[-219  236   16  166   84  -71    9 -135  184 -171   68  166   79 -211
 -147   59   88  -38 -145   82  196  210   95   78 -328 -186  -20  227
  -24  -84   83  -70  -90]
2
[-311 -176   37   18   64   56  215  181  233  -48  -32   -8  334  -19
  166  254 -172  197 -334  -12  209 -332  236 -182 -439 -100  240 -201
  176  151  -87   71 -199]
4
[ -86  -83   -4   93  -71   27   50   80   30   58 -127   -9   27  -15
   86  110  -45  103  -83   53   72  -42   68   74  -85 -117  -45  -79
 -114   65   18  -36   33]
3
[-125 -282   86   71   33  -20  228  -48  153 -243  -12  118  134  103
   26   80 -149  -49 -302   40  138   -3  113  -46 -172 -192   43 -179
  -95   27   26  -11 -248]
5
[ -39   19    8  -33  -56  -26  196   63   23   43 -117  -67   77  -11
   23  -55 -179   23   16  -53   11    2  -90  -59   73   13  -29   91
  -56   20   98 -108   77]
6
[  92 -149  224 -166 -327 -162  301  100 -378  -19  100   -3  -73 -240
  148  114 -122  240   47  123 -317  -66   54 -199 -308    6  411 -483
 -155  179 -152 -333  112]
6
[  35 -123  167  117  -17   38  256  -46  231  -75  137   -4  -26   69
  141   38 -177   -5  -88  -59   66    4   78  126   -9 -147    5  -88
  -59 -143 -138  -73 -189]
6
[  75  -32 -242  105   22  444    2  168  137 -138   28   32 -232  154
  -41  -13  459 -311  214 -124   53  168 -277  -60  188 -141 -102  195
  103 -106  126  373  -38]
6
[ 400 -163  122  -34 -310   -8  295   11 -204   76 -147 -186 -308  -64
  229  -65 -115  112  347 -303 -182  113 -150 -110  190   85   21  -92
   93  108 -154  -62  -47]
7
[ 284  -10  202 -127  -94   85  293  -60    4  116 -111   -2  -34  -89
   83  -53  -21  -41   69   76 -315   15  171   86   82   -7   85 -172
  -18 -134 -284 -386  -70]
3
[ 108    1  103 -165 -162    7   84  -68 -230   52   81 -152 -132 -133
   78  -77  -25   94  125   79 -277  -45   58  -41   61  102  112  -99
   57  -72 -273 -334   79]
2
[  71 -153  144 -171 -286 -127  433 -204 -310 -155  172   29 -136 -102
  -16 -204 -129    0  284  241   34    1  -23 -301  -65 -209  203  -15
 -296  163 -362 -296   -3]
4
[ 264 -150 -403  178  122  509 -437  216   73  -84 -133   -9 -293 -530
 -399   39  609 -170 -206  -72  160  151  298  379 -245  -90   16 -306
   95 -206 -229  299  -76]
6
[ 191  -10  138 -296  -71   43  290    1  -72  121 -141   12  -11  -87
  139  -27  -72  -28  132   64 -418  -64   98  -30  -27   55  111 -236
    1 -182 -388 -357  -41]
3
[ 198 -314    2  -21 -194 -339  -59   56 -126   21  -75 -169  277 -237
  302  219  -45  328  -20  134   63  150  138  -39 -283  -40  278 -511
 -442  363  108  -71 -177]
0
[-263 -185   45   20   90 -102  351   52  255 -236    7   -2  185  239
  170   15 -229  151 -231 -103   45  -66  -70 -243   36 -147   22  -36
  126  170  399   28 -289]
1
[  34  -76  102  102  -91  182    7   44    1  -97  -23  -14 -127   64
   25   40 -124  -30 -194  -39 -102   35   -5  188  239   19 -137  -60
   37 -335  -10   -2  118]
5
[-244  -94  110  130 -187  262  424 -149 -637   70  353  180 -534 -124
 -287   61  -21  249 -337  101  152 -170  221  -12  144 -177   83  260
  224 -641 -381 -193  188]
5
[ -77  -91  -37   47  -26 -163   17  123  -53   14   29 -104   46 -131
  160   98  -83  118  -20   85 -166  156  -20   15   25    2   56  -30
  -36    9  401   62   49]
0
[ 346   90  169 -297 -102  122  159  -16 -167  174  -35 -121   44 -204
   47  -24   68  -86  214  286 -421    5   44  128  214  121   71 -197
  -20 -268 -408 -295   41]
4
[-107  125   83  -28   28  -88  207   -7   25  -20  -58   -3  133   93
   36    8 -187   68  -50  -22  -18   85 -209  -86  111   86  -22  222
  -27  -10  304  -17   74]
1
[ 125 -274   41  -47 -274 -167  209   18  -67  164 -308  -55   74 -363
  272 -116 -140  134  249 -150  -87   66  236 -144 -325 -244  255 -367
 -185  380   78 -296  -42]
1
[  84  -33  163 -147 -178   66  365   18 -280  113   17 -158 -144 -149
   79  -59 -110  156  -66   -6 -406 -211   54 -135   19  -37  205 -234
  132    0 -170 -429  -25]
6
[  49 -115  -87   79 -150 -217  607   18 -138 -374  395   73   77   72
  -26  140 -179  287 -369 -118  374   31   62 -899 -272 -480  597  426
  -38  123  695  126 -182]
1
[  80 -119  122 -111  -76   23  688 -207 -213    3  102   29  -39 -103
   98 -127 -131   28   76    5  -64   25    1 -130  -25   -8  293  127
   78  -76   48 -176  -56]
1
[-254 -182    7   16    4  -26  418  -76   15 -111  144   22  114   32
   92  -25  -74   40  -25  138   85 -166   40 -181 -189 -150  172   33
   35  158  138  -40 -132]
8
[ -26  -64  172 -136  -94  -60  103  -64 -103 -112  305 -168 -139 -275
  115 -208 -183    5  -80   17 -222  198  140   54  -35   19  107 -107
   75 -507 -394 -328   60]
6
[ 291  118  131 -117 -218  -30  259  -58 -108   76   57 -172 -212  -59
  154  -95 -132  110  239 -164 -347  -34  -58  -63  130    2   62   47
   68   36  -70 -333   59]
4
[-215  -62 -137  -66   87 -373   55 -106  169 -254   22  288  320  150
   80   14 -185 -146   65   76  264   13  -16 -159 -494  -63  173   53
 -372  386  429  136   57]
0
[ 188 -172   78 -109 -221  -67  165   -3 -230 -262  328 -205 -409  -47
   14   15 -314  331  -58  -90 -306    9  -12 -155  327   98   85  -16
  252  -67   69  -10   96]
4
[ 237 -227  178 -171 -197  -60  212  -44 -293  -37  231 -101 -167 -108
  204  -84  -86  190  233   85 -292   55   31  -53  172  177  218 -294
  131  -56 -186  -62   16]
0
[ 285   11   76 -162 -135  125  184   17 -218  191  -87 -106 -178 -145
   40  -51   74  -31  186  101 -321  -65  104   89   89    4   75  -87
   49 -199 -295 -309   35]
0
[ 135   97   37 -193  -65   64  280    3  -48  178  -35 -112 -127 -142
   -3 -184  -23   51  186  -46 -382  -54   32  -66  247   27  100   37
  105 -113   34 -397   55]
1
[ 207  -26  -21 -113  -57   81  -65   79   77   59   31 -278  -82  -89
  -18   39   74  157   35   13 -128  -23  148  101   55   91   33  -73
   87    2 -130 -191    4]
5
[-184   78  130   63  202   15  181  -35   98 -222  155  243  101  391
 -206   54 -125  -30 -444   88   53  -65 -103 -164  224  -30  -74  200
   -4 -248  184   27  -87]
8
[-126    9  286  -48  -62 -221  309 -111   32 -340  227  171 -191   77
   -2 -125 -324 -101   69   76  -24  171   64 -136  -39   -8  -26  282
  -29 -418 -384 -234    8]
8
[ -98 -120   58  -17 -153 -110  402   30 -271 -282  124   88 -197 -135
  -82  -49 -148   -3 -254   20  -78   98   34 -259 -296 -175  200   81
   58 -126   65 -202  103]
3
[ -12 -131   87   67   10   -4  196  -76  100   37  -79   48  117   95
  147   45  -73   -7  -77  -29  -58  -74   48   -8  -96 -115   59 -129
 -135  130   94 -122 -165]
8
[-274   21  153  -74   98  -46  162 -117  121 -176  -46  125  114  163
  -19   -9 -258  -67 -202  142   21   35  -43  -37   83  -18 -121   78
  -30 -121  -29  -13  -47]
7
[  57 -171   52  -34   17   25  143  -83  303 -194 -124   10  147   -8
   33    5 -213 -177  -79   19  151   34   94  169  -86  -54  -83  -81
 -127  -69 -227  -40 -162]
4
[-307 -131  137   19 -107   80  123  -48 -322 -124  -26  184 -138   96
  -83  125  -42  175 -302   65  -44 -157    4 -281  -36 -131  135 -117
   32  152   16  -49  -21]
1
[-104 -164   16  203   -3  -96  298   -7   89  -63  105   -7  -73 -132
   21   -3  -38  118 -164  -56  -21  -19  124  -25 -114 -248   69  -75
  -19   33  175 -195 -262]
8
[-212  210  -98  133  275 -269   27  -99  228 -416 -190  333   34  174
 -211   57 -105   45 -414 -357  469  277  -53 -301 -458 -361 -253  392
  122   84  251  303 -368]
7
[   5  -35  227 -153 -184 -242  208 -128 -279  -19  306 -113 -208  -66
   80  -85 -305  213    7   90 -319   16   29   -3  131  108  118  -31
   25 -168  -63 -384  156]
0
[-290 -158  -17  129  100  -10  135   38  101  -27  -43  133  166  214
   60  131  -63  117 -220   -3   86 -185  -30 -161  -67 -132   25  -90
  -77  246  304  101 -158]
8
[ 199 -245  137 -158 -266  -13  180   62 -399  187 -113 -213   32 -117
  186  -51  -87  233   28  -21 -403  -15 -117  -92   85  210  219 -414
  -46  235  132 -270  215]
8
[ 328 -160   67 -297 -224  -26  134  -55 -390   66  -36 -128  -47 -233
  119  -27   23  173  232   76 -302  -50   82 -111  -62  201  341 -355
   50  239 -100 -139   79]
1
[ 333  102   71 -225  -45   15   55   14  -69  284 -132 -141  112  -32
  176  -88   72  -38  218  -18 -465  -94   -8  -32   76  131  177 -268
  -97  222    8 -322   20]
6
[  41  -18  358    1 -147   93  469 -118 -123 -155 -267  342  143  112
 -149  -20 -171  -24 -455  175  109   93  141 -163   68 -294   71  -45
 -347 -160 -201 -474  -27]
4
[-198  -34   95   15   93 -228  253  -44  140 -118  164  121   78   -4
   79  -77 -313   -1  -70   32  -37   80  130   47  -81  -42   -1   92
   38 -181  222  -66   55]
5
[  36 -174  -18  -36   21  -67  206   99   51 -100 -189   66  268  -97
  176  112  -46   65 -179   50 -164   95   63   -9  -91   60  132 -309
   11  124  368   54  -80]
3
[-168  156 -172  382   59  -59 -285  169  427    1  -11 -111   74  205
   59  -39  254  261  -43 -433  151  327 -404  -61  426   -5 -305  169
   -2  362  796  153  -99]
3
[-339   27 -112  235  139   73 -234  186  194   37   45  -84  200  102
   25   91  110  123 -467   42  -53 -130  -16  102  224 -103  -74 -199
 -107   91  552  -44  -27]
6
[ 536 -271  -58  -72  -65  458  248  -36 -254 -154 -457  325  -25 -295
  -44  135  403 -400 -210   91 -168  -48  484 -133 -510 -365  393 -432
  -20 -169 -390    7 -358]
8
[  81 -122   95 -178 -176  -61  214  -59 -245  -46   80  -21  -66   34
  135  -50 -165   19  173   48 -198  -76  -90 -188  -10   49  174  -95
   25   72  -41  -48   81]
0
[-193   45  232   68  101 -154  368  -70   17  -99  109  210    6  248
  -11  101 -352    9 -416   64 -134  -67  -11   -6  191 -175 -109  106
  -20 -421  123 -207 -177]
0
[-325   27  232  -54 -198 -276  443  -88 -331   51  223   32   16   68
  182  -81 -218  238   79  158 -230 -192  -96 -323  -10  -54  248   18
    4  284  272 -365  115]
0
[ -25  -62  198   60   98 -162  235 -145  204 -225  269   77   75  117
  -27  -85 -228  -78 -202  102   89  236   21   55   45 -152  -55   87
 -179 -289   12 -111 -144]
5
[-448   50   29  -47  -32 -116  328   79   -5   38  -92  -22   91  -75
    5   -2 -264  198 -100 -106 -137  -23 -235 -242  -61   22   83  148
   55  169  454 -180  134]
1
[ 109  192  190    4  -65 -281  162 -199 -142  675  388 -151   21 -412
    3 -385  193  102  618  165  -13  825 -255  152  464 -352 -241  296
 -401 -449 -118 -389   63]
4
[  -8  307   75 -116   22   72  -74  -23  132  149 -325   19  242  124
   14   15 -182 -340  182   58   21  -53 -290  261   98  233 -342  194
 -204 -383 -395 -103  185]
2
[ 249  109  182  -42 -130  185  326  -40  -62  129  191 -113 -333   80
   37  -65  -12  -45  192   35 -444 -105  -44  119  526  -19  -98   99
  211 -404 -170 -361    1]
2
[ 212   -1   15 -152  -55   99  135   15  -58  156 -106  -81   35 -261
   32  -98  155  -39  171  107 -167   64  193  205  -32  133   99 -143
   -8 -166 -227 -312   86]
5
[ -10  118   57   84    0  102  564  -28 -122  208  -73  144  -66 -210
  -70 -110  160 -220   99   27 -204   11  -65  -99 -199 -360   86  153
  -31 -191   16 -311 -134]
8
[ -11 -192    8 -140   24   45   84   68   58 -136 -144  196  111 -117
  -25   52    7 -115 -119  101 -124  -62  236 -178 -308 -143  237 -340
 -118  145 -139  -85 -112]
4
[ 243   41   51 -175  -11   12  -13    7  -97   76    0  -80  -15 -172
  -63  -26   46   71   97   99 -183   32  116   29  162  157   96  -93
   91 -128 -127  -81    3]
1
[ 174   -3   25 -159  -65   74  202  -48  -19  163   -7  -91   -5 -157
   59  -73   60  -11  292   97 -132    9   88   24   -2   44  116   -6
   13  -31 -212 -231   22]
2
